Below is a small trained network, with its code and all its weights. Each question gives an input and a target symbol and asks what happens when units are switched off, that is, made to give their printed mean instead of their output.

import numpy as np


def w(rows, s, z=0):
    codes = np.array(rows[::2]) - 128.0
    scale = np.full(codes.shape[1], s)
    scale[-1] = z or s
    return codes * scale


def norm(h):
    return h / np.sqrt((h * h).mean(-1, keepdims=True) + 1e-5)


def f(y):
    return np.maximum(y, 0)


def softmax(a):
    e = np.exp(a - a.max(-1, keepdims=True))
    return e / e.sum(-1, keepdims=True)


def log_softmax(a):
    a = a - a.max(-1, keepdims=True)
    return a - np.log(np.exp(a).sum(-1, keepdims=True))


def net(x, mask):
    ids = ['ΣΦβγεηθλμτ'.index(c) for c in x.split()]
    T = len(ids)
    res = E[ids] + P[:T]
    u = 0
    for l in range(2):
        r = norm(res)
        for j in range(3):
            rows = slice(2 * j, 2 * j + 2)
            q, k, v = (r @ M[l][rows].T for M in (Q, K, V))
            z = softmax(np.where(np.tri(T) > 0, q @ k.T / 2**0.5, -1e9)) @ v
            o = O[l][rows]
            res = res + np.where(mask[u + j], z, o[:, -1]) @ o[:, :-1]
        u += 3
        y = f(norm(res) @ A[l][:, :-1].T + A[l][:, -1])
        res = res + np.where(mask[u : u + 4], y, B[l][:, -1]) @ B[l][:, :-1]
        u += 4
    return log_softmax(norm(res)[-1] @ U[:, :-1].T + U[:, -1])


Q, K, V, O, A, B = {}, {}, {}, {}, {}, {}
E = w([
[106,110,76,159],'Σ',
[90,114,169,58],'Φ',
[142,90,96,149],'β',
[127,106,189,147],'γ',
[112,18,137,6],'ε',
[105,125,118,155],'η',
[147,118,108,165],'θ',
[137,109,86,161],'λ',
[143,112,108,132],'μ',
[61,109,103,141],'τ',
],0.024)
P = w([
[163,196,161,82],'0',
[10,85,71,105],'1',
[33,83,93,112],'2',
[53,99,99,112],'3',
[79,90,101,117],'4',
[89,93,116,126],'5',
[112,73,115,118],'6',
[133,78,117,131],'7',
[159,56,126,130],'8',
],0.011)
Q[0] = w([
[158,102,83,112],'0.h1',
[151,73,2,138],'0.h1',
[147,165,177,157],'0.h2',
[146,138,67,131],'0.h2',
[105,106,128,130],'0.h3',
[140,138,7,188],'0.h3',
],0.076)
K[0] = w([
[174,164,195,150],'0.h1',
[217,216,232,56],'0.h1',
[235,178,154,129],'0.h2',
[115,181,44,143],'0.h2',
[83,146,148,128],'0.h3',
[98,192,62,253],'0.h3',
],0.046)
V[0] = w([
[140,158,159,126],'0.h1',
[217,221,224,66],'0.h1',
[4,113,149,207],'0.h2',
[51,34,17,145],'0.h2',
[66,241,69,208],'0.h3',
[90,175,2,149],'0.h3',
],0.018)
O[0] = w([
[93,121,106,112,138],'0.h1',
[41,139,8,71,152],'0.h1',
[128,23,52,168,249],'0.h2',
[220,12,134,96,254],'0.h2',
[219,142,108,229,181],'0.h3',
[248,120,91,177,165],'0.h3',
],0.014,0.026)
A[0] = w([
[52,76,222,199,115],'0.n1',
[158,208,157,43,3],'0.n2',
[135,131,253,101,94],'0.n3',
[194,145,151,201,146],'0.n4',
],0.024,0.0034)
B[0] = w([
[114,99,172,240,244],'0.n1',
[252,95,178,111,146],'0.n2',
[25,113,163,132,231],'0.n3',
[95,107,73,57,254],'0.n4',
],0.022,0.0083)
Q[1] = w([
[148,77,99,124],'1.h1',
[115,101,111,142],'1.h1',
[122,152,136,3],'1.h2',
[148,82,72,202],'1.h2',
[84,152,65,44],'1.h3',
[224,140,34,190],'1.h3',
],0.048)
K[1] = w([
[135,166,115,91],'1.h1',
[131,89,125,138],'1.h1',
[99,8,91,136],'1.h2',
[166,197,136,72],'1.h2',
[71,136,73,30],'1.h3',
[182,253,91,138],'1.h3',
],0.048)
V[1] = w([
[60,73,135,110],'1.h1',
[221,160,3,3],'1.h1',
[87,8,114,125],'1.h2',
[115,174,168,94],'1.h2',
[206,188,45,239],'1.h3',
[252,170,154,26],'1.h3',
],0.042)
O[1] = w([
[92,102,117,160,122],'1.h1',
[103,138,19,28,251],'1.h1',
[141,48,114,137,60],'1.h2',
[85,152,168,151,133],'1.h2',
[111,158,115,243,175],'1.h3',
[254,116,108,132,49],'1.h3',
],0.041,0.019)
A[1] = w([
[191,194,100,84,157],'1.n1',
[55,203,154,175,3],'1.n2',
[157,47,113,172,156],'1.n3',
[3,162,125,125,114],'1.n4',
],0.057,0.0052)
B[1] = w([
[84,139,199,170,186],'1.n1',
[242,42,68,134,191],'1.n2',
[60,133,184,109,165],'1.n3',
[1,170,112,110,252],'1.n4',
],0.053,0.039)
U = w([
[2,167,164,57,43],'Σ',
[95,106,213,222,173],'Φ',
[205,186,75,66,155],'β',
[128,238,179,61,130],'γ',
[201,129,203,112,255],'ε',
[204,107,121,230,167],'η',
[148,4,93,144,84],'θ',
[80,164,33,211,59],'λ',
[138,241,172,184,165],'μ',
[139,76,117,1,79],'τ',
],0.016,0.0074)

Each question gives the input, a string of symbols that net reads in full, and the target symbol t.
The units are the heads (2 rows each of Q, K, V and O) and the neurons (one row each of A and B). Each row of codes is followed by its name. A weight is (code - 128) times the scale printed after its matrix; where a second scale follows, it is the last column's (O, A, B and U).
mask holds one flag per unit, layer by layer, with each layer's heads first. A switched-off unit (its flag False) gives its mean, the last column of its rows in O or B, instead of its output. The means were averaged over made-up inputs and are rounded, as every weight is.
A unit's drop is (log p(t) with every unit on - log p(t) with that unit switched off) / (log p(t) with every unit on - log p(t) with every unit switched off).
The circuit of an input: a set's keep is (log p(t) with only the set's units on - log p(t) with every unit switched off) / (log p(t) with every unit on - log p(t) with every unit switched off). Starting from the 12 units with the biggest drops (on a tie, the unit counted first), units are removed one at a time, each time the one whose removal leaves the highest keep (on an exact tie, the one counted first), for as long as the keep stays at least 0.8.
units of the circuit, in order: the units of the circuit, biggest drop first
unit that matters most: the unit with the biggest drop
k most important neurons: the k neurons with the biggest drops, biggest first
k most important neurons of layer l: the k neurons of layer l with the biggest drops, biggest first
which heads matter: for each layer, one digit per head in row order, 1 if its drop is at least 0.15 and else 0, layers parted by /
input β γ β η η γ, target Φ: which heads matter => 111 / 100
input Φ λ λ η γ ε, target τ: which heads matter => 101 / 011
input τ β β η τ, target θ: which heads matter => 000 / 011
input λ Σ η η μ, target β: unit that matters most => 1.h1
input ε Φ Σ λ β β, target Φ: 2 most important neurons of layer 1 => [1.n3; 1.n4]
input Φ γ γ γ Φ, target Φ: 3 most important neurons => [0.n1; 0.n4; 0.n3]
input τ η η, target θ: 2 most important neurons => [1.n4; 0.n4]
input Σ λ γ λ θ, target η: units of the circuit, in order => [0.h3; 1.n4]
input η η τ Σ, target λ: units of the circuit, in order => [1.h3; 0.h3]
input μ η γ θ μ τ τ λ, target γ: which heads matter => 111 / 111
input γ μ β η Φ γ, target Φ: which heads matter => 110 / 100
input τ β Φ η γ Σ γ τ η, target θ: which heads matter => 001 / 011
input γ η η η η ε, target τ: which heads matter => 001 / 011
input μ η η, target γ: 2 most important neurons of layer 1 => [1.n1; 1.n2]
input τ λ η η η η Φ β, target θ: most important neuron of layer 0 => [0.n1]
input θ β γ Φ η Φ μ, target μ: units of the circuit, in order => [0.h2; 0.n2; 1.h3; 1.h2]
input η Φ Σ τ η η η η Φ, target Φ: units of the circuit, in order => [0.h1; 0.h2; 1.h1]
input Φ η γ β γ β Σ, target τ: 3 most important neurons => [1.n4; 0.n2; 0.n1]
input λ λ γ γ λ, target β: which heads matter => 010 / 101
input η γ β ε λ, target λ: most important neuron of layer 1 => [1.n2]
input Σ β γ γ η η μ μ Σ, target η: which heads matter => 101 / 001
input λ γ Σ Φ γ λ Σ, target β: which heads matter => 010 / 101
input Φ γ λ β, target τ: which heads matter => 111 / 001
input θ γ η, target μ: which heads matter => 010 / 111
input θ Φ η β Σ β, target μ: 2 most important neurons of layer 0 => [0.n2; 0.n1]
input θ β η λ, target μ: 2 most important neurons of layer 0 => [0.n2; 0.n1]
input η λ λ θ, target λ: unit that matters most => 1.h3
input τ γ η γ η β, target θ: 2 most important neurons => [1.n4; 0.n4]
input Σ γ η μ Φ Φ η, target η: 2 most important neurons => [1.n4; 1.n1]
